Below are the code and all the weights of a small trained network. Each question names an input and a class and asks about switching units off, where a switched-off unit gives its printed mean instead of its output.

import numpy as np


def w(rows, s, z=0):
    codes = np.array(rows[::2]) - 128.0
    scale = np.full(codes.shape[1], s)
    scale[-1] = z or s
    return codes * scale


def norm(h):
    return h / np.sqrt((h * h).mean(-1, keepdims=True) + 1e-5)


def f(y):
    return y / 2 * (1 + np.tanh(0.7978845608 * (y + 0.044715 * y**3)))


def log_softmax(a):
    a = a - a.max(-1, keepdims=True)
    return a - np.log(np.exp(a).sum(-1, keepdims=True))


def net(x, mask):
    res = np.array(x, float).reshape(1, 2) / 4 @ E
    u = 0
    for l in range(2):
        y = f(norm(res) @ A[l][:, :-1].T + A[l][:, -1])
        res = res + np.where(mask[u : u + 7], y, B[l][:, -1]) @ B[l][:, :-1]
        u += 7
    return log_softmax(norm(res)[-1] @ U[:, :-1].T + U[:, -1])


A, B = {}, {}
E = w([
[129,136,183,52,192,192,114,194,27,84],'x0',
[86,202,150,168,2,161,148,136,110,85],'x1',
],0.0097)
A[0] = w([
[122,57,175,157,213,89,108,111,154,134,142],'0.n1',
[156,126,93,93,108,121,175,120,47,154,54],'0.n2',
[47,147,116,76,116,137,72,94,2,204,135],'0.n3',
[114,160,132,66,180,92,122,137,89,64,142],'0.n4',
[236,118,8,231,79,74,158,141,114,137,156],'0.n5',
[212,235,116,232,88,192,153,77,39,133,171],'0.n6',
[205,168,144,210,74,185,131,181,144,131,2],'0.n7',
],0.0053,0.0059)
B[0] = w([
[51,91,134,116,9,138,167,136,142,78,203],'0.n1',
[145,120,126,182,200,104,122,146,159,178,106],'0.n2',
[186,76,122,205,111,118,169,151,161,77,174],'0.n3',
[163,155,115,196,78,77,144,150,96,173,191],'0.n4',
[172,128,160,148,167,135,190,165,53,82,226],'0.n5',
[171,2,151,94,181,136,113,101,163,74,254],'0.n6',
[77,136,173,154,87,165,136,121,190,36,127],'0.n7',
],0.008,0.0051)
A[1] = w([
[176,106,106,140,114,100,93,99,236,148,184],'1.n1',
[136,208,146,112,175,148,72,191,117,93,71],'1.n2',
[93,166,152,95,162,189,90,199,146,94,226],'1.n3',
[71,72,84,29,217,91,113,137,211,161,3],'1.n4',
[148,178,99,172,93,110,141,59,203,116,98],'1.n5',
[5,173,140,196,64,153,175,214,135,129,86],'1.n6',
[86,172,174,147,65,225,98,60,121,119,56],'1.n7',
],0.011,0.0049)
B[1] = w([
[173,131,135,142,173,157,133,127,43,190,237],'1.n1',
[155,149,72,130,220,72,117,70,143,211,177],'1.n2',
[94,182,70,162,124,98,146,76,141,210,241],'1.n3',
[81,154,169,106,21,137,86,157,202,8,254],'1.n4',
[81,199,80,98,171,106,108,124,119,187,229],'1.n5',
[206,34,165,181,164,166,168,121,119,72,191],'1.n6',
[73,104,150,9,90,90,45,197,190,106,206],'1.n7',
],0.011,0.0056)
U = w([
[99,229,20,142,244,39,107,67,55,244,166],'0',
[21,127,154,11,25,79,17,188,218,8,165],'1',
[217,40,190,206,180,199,190,150,55,40,178],'2',
[98,227,208,141,173,255,132,211,216,169,1],'3',
],0.012,0.0092)

Each question gives the input, the list of numbers given to net, and the class t.
The units are the neurons (one row each of A and B). Each row of codes is followed by its name. A weight is (code - 128) times the scale printed after its matrix; where a second scale follows, it is the last column's (A, B and U).
mask holds one flag per neuron, layer by layer. A switched-off neuron (its flag False) gives its mean, the last column of its row in B, instead of its output. The means were averaged over made-up inputs and are rounded, as every weight is.
A unit's drop is (log p(t) with every unit on - log p(t) with that unit switched off) / (log p(t) with every unit on - log p(t) with every unit switched off).
The circuit of an input: a set's keep is (log p(t) with only the set's units on - log p(t) with every unit switched off) / (log p(t) with every unit on - log p(t) with every unit switched off). Starting from the 12 units with the biggest drops (on a tie, the unit counted first), units are removed one at a time, each time the one whose removal leaves the highest keep (on an exact tie, the one counted first), for as long as the keep stays at least 0.8.
circuit, biggest first: the units of the circuit, biggest drop first
unit that matters most: the unit with the biggest drop
k most important neurons: the k neurons with the biggest drops, biggest first
top k neurons in layer l: the k neurons of layer l with the biggest drops, biggest first
drop of u: that unit's drop, to one decimal
input [-6,3], class 0: circuit, biggest first -> (1.n5)
input [4,2], class 0: 2 most important neurons -> (0.n1, 1.n6)
input [-7,5], class 0: 2 most important neurons -> (1.n5, 0.n1)
input [4,-3], class 0: 2 most important neurons -> (0.n6, 1.n4)
input [3,3], class 2: 4 most important neurons -> (0.n3, 1.n7, 1.n5, 1.n4)
input [-6,-7], class 1: 3 most important neurons -> (1.n4, 0.n4, 0.n3)
input [-3,-4], class 1: 2 most important neurons -> (0.n4, 0.n3)
input [-2,3], class 2: top 3 neurons in layer 0 -> (0.n6, 0.n1, 0.n5)
input [-8,7], class 0: 2 most important neurons -> (1.n5, 0.n1)
input [1,3], class 2: top 2 neurons in layer 0 -> (0.n6, 0.n1)
input [-4,-5], class 1: 2 most important neurons -> (0.n4, 1.n4)
input [-4,3], class 0: 2 most important neurons -> (0.n1, 1.n5)
input [-3,0], class 2: top 2 neurons in layer 1 -> (1.n4, 1.n3)
input [5,-4], class 0: unit that matters most -> 0.n6
input [-2,-2], class 2: drop of 1.n5 -> 0.0
input [0,0], class 2: drop of 0.n6 -> 0.3
input [-7,6], class 0: drop of 1.n5 -> 2.9
